Below is a small trained network, with its code and all its weights. Each question gives an input and a target symbol and asks what happens when units are switched off, that is, made to give their printed mean instead of their output.

import numpy as np


def w(rows, s, z=0):
    codes = np.array(rows[::2]) - 128.0
    scale = np.full(codes.shape[1], s)
    scale[-1] = z or s
    return codes * scale


def f(y):
    return y / 2 * (1 + np.tanh(0.7978845608 * (y + 0.044715 * y**3)))


def softmax(a):
    e = np.exp(a - a.max(-1, keepdims=True))
    return e / e.sum(-1, keepdims=True)


def log_softmax(a):
    a = a - a.max(-1, keepdims=True)
    return a - np.log(np.exp(a).sum(-1, keepdims=True))


def net(x, mask):
    ids = ['ΓΘαβδεζημξτφψω'.index(c) for c in x.split()]
    T = len(ids)
    res = E[ids] + P[:T]
    u = 0
    for l in range(3):
        q, k, v = (res @ M[l].T for M in (Q, K, V))
        z = softmax(np.where(np.tri(T) > 0, q @ k.T / 3**0.5, -1e9)) @ v
        res = res + np.where(mask[u], z, O[l][:, -1]) @ O[l][:, :-1]
        u += 1
        y = f(res @ A[l][:, :-1].T + A[l][:, -1])
        res = res + np.where(mask[u : u + 4], y, B[l][:, -1]) @ B[l][:, :-1]
        u += 4
    return log_softmax(res[-1] @ U[:, :-1].T + U[:, -1])


Q, K, V, O, A, B = {}, {}, {}, {}, {}, {}
E = w([
[109,65,139,120,92,168,107,133],'Γ',
[33,226,18,67,178,218,103,182],'Θ',
[147,138,163,196,146,90,81,61],'α',
[58,99,194,38,168,74,103,159],'β',
[203,169,23,177,95,178,26,80],'δ',
[93,121,50,81,36,37,117,91],'ε',
[163,196,111,124,209,150,150,168],'ζ',
[3,70,53,99,99,99,218,91],'η',
[145,120,130,115,141,151,121,99],'μ',
[157,210,181,134,113,212,212,196],'ξ',
[154,139,10,115,93,93,41,81],'τ',
[148,237,184,46,52,117,178,203],'φ',
[83,171,186,47,50,148,141,72],'ψ',
[191,85,243,231,149,103,138,69],'ω',
],0.018)
P = w([
[146,181,177,84,174,90,157,111],'0',
[30,155,61,107,154,175,118,191],'1',
[42,107,84,129,109,106,52,104],'2',
[140,60,127,69,67,110,107,27],'3',
[107,63,109,101,108,94,75,86],'4',
[22,141,96,139,1,91,149,29],'5',
[99,116,157,133,139,119,161,146],'6',
[36,155,71,187,157,155,117,236],'7',
[114,104,120,107,194,142,130,211],'8',
[91,129,76,104,129,162,129,176],'9',
],0.0071)
Q[0] = w([
[85,43,113,144,252,160,196,128],'L0H1',
[158,160,152,22,151,139,93,254],'L0H1',
[106,113,90,175,152,138,160,145],'L0H1',
],0.0066)
K[0] = w([
[95,43,157,115,199,228,81,91],'L0H1',
[109,158,138,27,112,105,158,224],'L0H1',
[104,191,147,92,253,131,66,95],'L0H1',
],0.0067)
V[0] = w([
[198,144,84,172,117,74,130,94],'L0H1',
[253,56,139,70,70,1,203,204],'L0H1',
[158,156,175,74,2,91,111,209],'L0H1',
],0.0036)
O[0] = w([
[183,118,102,84,110,145,66,135,163],'L0H1',
[108,139,129,117,115,140,164,107,133],'L0H1',
[68,254,226,145,79,115,91,85,253],'L0H1',
],0.0091,0.0028)
A[0] = w([
[105,46,147,166,205,92,175,155,144],'L0N1',
[231,159,238,169,90,86,101,183,3],'L0N2',
[93,172,188,134,74,215,49,69,147],'L0N3',
[3,54,214,112,55,145,94,117,140],'L0N4',
],0.0066,0.0026)
B[0] = w([
[122,129,109,162,165,159,213,1,142],'L0N1',
[100,204,88,212,43,199,120,81,164],'L0N2',
[104,104,133,197,216,107,163,145,253],'L0N3',
[69,114,131,84,197,168,158,200,253],'L0N4',
],0.0099,0.0062)
Q[1] = w([
[152,226,224,44,232,133,14,44],'L1H1',
[93,161,120,94,45,255,188,60],'L1H1',
[97,227,70,136,196,126,143,31],'L1H1',
],0.0053)
K[1] = w([
[201,182,74,55,65,120,133,77],'L1H1',
[147,98,39,202,168,122,200,67],'L1H1',
[167,193,235,96,36,93,49,3],'L1H1',
],0.0069)
V[1] = w([
[67,99,41,92,200,175,182,151],'L1H1',
[98,86,236,134,77,161,214,145],'L1H1',
[110,36,135,246,101,255,106,242],'L1H1',
],0.0057)
O[1] = w([
[127,158,110,86,153,125,133,176,251],'L1H1',
[192,33,146,44,111,128,124,45,83],'L1H1',
[232,31,254,105,178,108,143,185,73],'L1H1',
],0.0089,0.0024)
A[1] = w([
[66,51,138,132,178,174,195,132,68],'L1N1',
[65,108,149,199,152,144,141,150,245],'L1N2',
[254,130,50,77,35,103,77,156,254],'L1N3',
[221,161,58,55,144,89,160,123,244],'L1N4',
],0.0056,0.00084)
B[1] = w([
[149,182,102,38,140,154,112,91,248],'L1N1',
[180,78,192,138,101,184,102,80,254],'L1N2',
[96,166,209,107,142,115,139,92,198],'L1N3',
[81,215,93,184,54,179,254,171,162],'L1N4',
],0.0097,0.0042)
Q[2] = w([
[76,25,234,160,164,113,191,182],'L2H1',
[145,70,84,63,144,42,127,167],'L2H1',
[122,2,58,174,51,166,244,145],'L2H1',
],0.0041)
K[2] = w([
[254,89,129,96,34,220,75,155],'L2H1',
[97,123,226,99,205,77,102,100],'L2H1',
[174,50,163,112,105,168,129,201],'L2H1',
],0.0064)
V[2] = w([
[104,101,52,133,127,101,148,97],'L2H1',
[78,113,111,142,208,160,200,106],'L2H1',
[148,214,82,56,59,148,59,3],'L2H1',
],0.0052)
O[2] = w([
[145,172,133,124,89,156,255,65,154],'L2H1',
[194,184,150,177,42,99,205,86,176],'L2H1',
[115,58,207,114,79,155,121,147,254],'L2H1',
],0.0099,0.0081)
A[2] = w([
[227,130,148,138,100,154,138,85,5],'L2N1',
[136,73,69,122,149,165,153,86,150],'L2N2',
[191,151,97,254,192,176,136,100,67],'L2N3',
[145,154,136,107,150,186,76,43,90],'L2N4',
],0.0074,0.0035)
B[2] = w([
[94,89,110,133,143,100,135,157,186],'L2N1',
[201,141,132,89,96,254,95,115,169],'L2N2',
[97,69,85,91,175,45,75,83,254],'L2N3',
[109,93,145,179,142,141,150,124,209],'L2N4',
],0.0098,0.005)
U = w([
[137,202,146,152,57,122,22,99,251],'Γ',
[186,167,85,98,98,187,47,36,19],'Θ',
[140,160,85,166,201,109,141,89,254],'α',
[113,92,92,174,112,138,102,138,41],'β',
[126,20,128,184,127,168,125,115,141],'δ',
[101,106,111,162,135,128,72,101,103],'ε',
[128,37,73,198,50,193,108,158,206],'ζ',
[52,145,155,111,205,101,122,64,81],'η',
[212,107,153,93,112,148,15,135,239],'μ',
[26,24,62,128,76,2,197,186,97],'ξ',
[129,67,69,162,128,102,148,145,36],'τ',
[150,116,101,149,99,145,77,106,11],'φ',
[88,120,102,179,171,115,39,148,149],'ψ',
[91,134,71,161,189,117,138,106,24],'ω',
],0.0072,0.0032)

Each question gives the input, a string of symbols that net reads in full, and the target symbol t.
The units are the heads (3 rows each of Q, K, V and O) and the neurons (one row each of A and B). Each row of codes is followed by its name. A weight is (code - 128) times the scale printed after its matrix; where a second scale follows, it is the last column's (O, A, B and U).
mask holds one flag per unit, layer by layer, with each layer's heads first. A switched-off unit (its flag False) gives its mean, the last column of its rows in O or B, instead of its output. The means were averaged over made-up inputs and are rounded, as every weight is.
A unit's drop is (log p(t) with every unit on - log p(t) with that unit switched off) / (log p(t) with every unit on - log p(t) with every unit switched off).
The circuit of an input: a set's keep is (log p(t) with only the set's units on - log p(t) with every unit switched off) / (log p(t) with every unit on - log p(t) with every unit switched off). Starting from the 12 units with the biggest drops (on a tie, the unit counted first), units are removed one at a time, each time the one whose removal leaves the highest keep (on an exact tie, the one counted first), for as long as the keep stays at least 0.8.
units of the circuit, in order: the units of the circuit, biggest drop first
unit that matters most: the unit with the biggest drop
k most important neurons: the k neurons with the biggest drops, biggest first
top k neurons in layer l: the k neurons of layer l with the biggest drops, biggest first
input φ ε ω Γ ω ξ, target δ: units of the circuit, in order : (L1H1)
input ε μ μ, target ζ: units of the circuit, in order : (L1H1, L2H1, L0N3, L0H1)
input η Γ α Γ δ α ξ, target ξ: 3 most important neurons : (L2N1, L0N1, L0N2)
input δ φ Γ δ Γ δ ψ δ, target ψ: top 2 neurons in layer 2 : (L2N3, L2N2)
input ξ ε φ ε φ δ ω δ τ, target Γ: units of the circuit, in order : (L0N4, L0N3, L1N3)
input δ ζ ψ δ δ ξ β α, target ψ: 2 most important neurons : (L2N3, L0N4)
input α ζ ε Γ μ Γ Γ φ, target Γ: units of the circuit, in order : (L0N2, L0H1)
input ψ ε η ψ δ ψ, target η: units of the circuit, in order : (L0N4, L1N1)
input δ δ ξ, target ψ: units of the circuit, in order : (L1H1, L2H1, L0H1, L0N1)
input ε δ α δ, target ζ: units of the circuit, in order : (L2H1, L1H1, L0H1)
input η φ δ, target ξ: 2 most important neurons : (L2N1, L0N4)
input α δ φ δ τ, target Γ: units of the circuit, in order : (L0N4, L0N3, L1H1)
input φ ε Γ, target μ: 2 most important neurons : (L1N1, L0N4)
input δ ξ ξ Γ ψ η δ φ φ ψ, target η: units of the circuit, in order : (L0H1, L0N4)
input ε ε δ φ ζ, target Γ: 2 most important neurons : (L0N3, L0N4)
input ε ε ω, target δ: units of the circuit, in order : (L0N1, L1H1, L0N2, L2N4)
input φ φ ω δ, target δ: top 2 neurons in layer 2 : (L2N4, L2N1)
input ε ε ξ, target ζ: unit that matters most : L1H1
input ε Γ η τ δ ψ φ ε φ η, target Θ: 2 most important neurons : (L2N2, L1N1)
input φ Γ Γ ξ, target δ: 2 most important neurons : (L0N2, L2N4)
input ε α ε α Γ τ α ε μ, target ζ: top 2 neurons in layer 0 : (L0N3, L0N4)
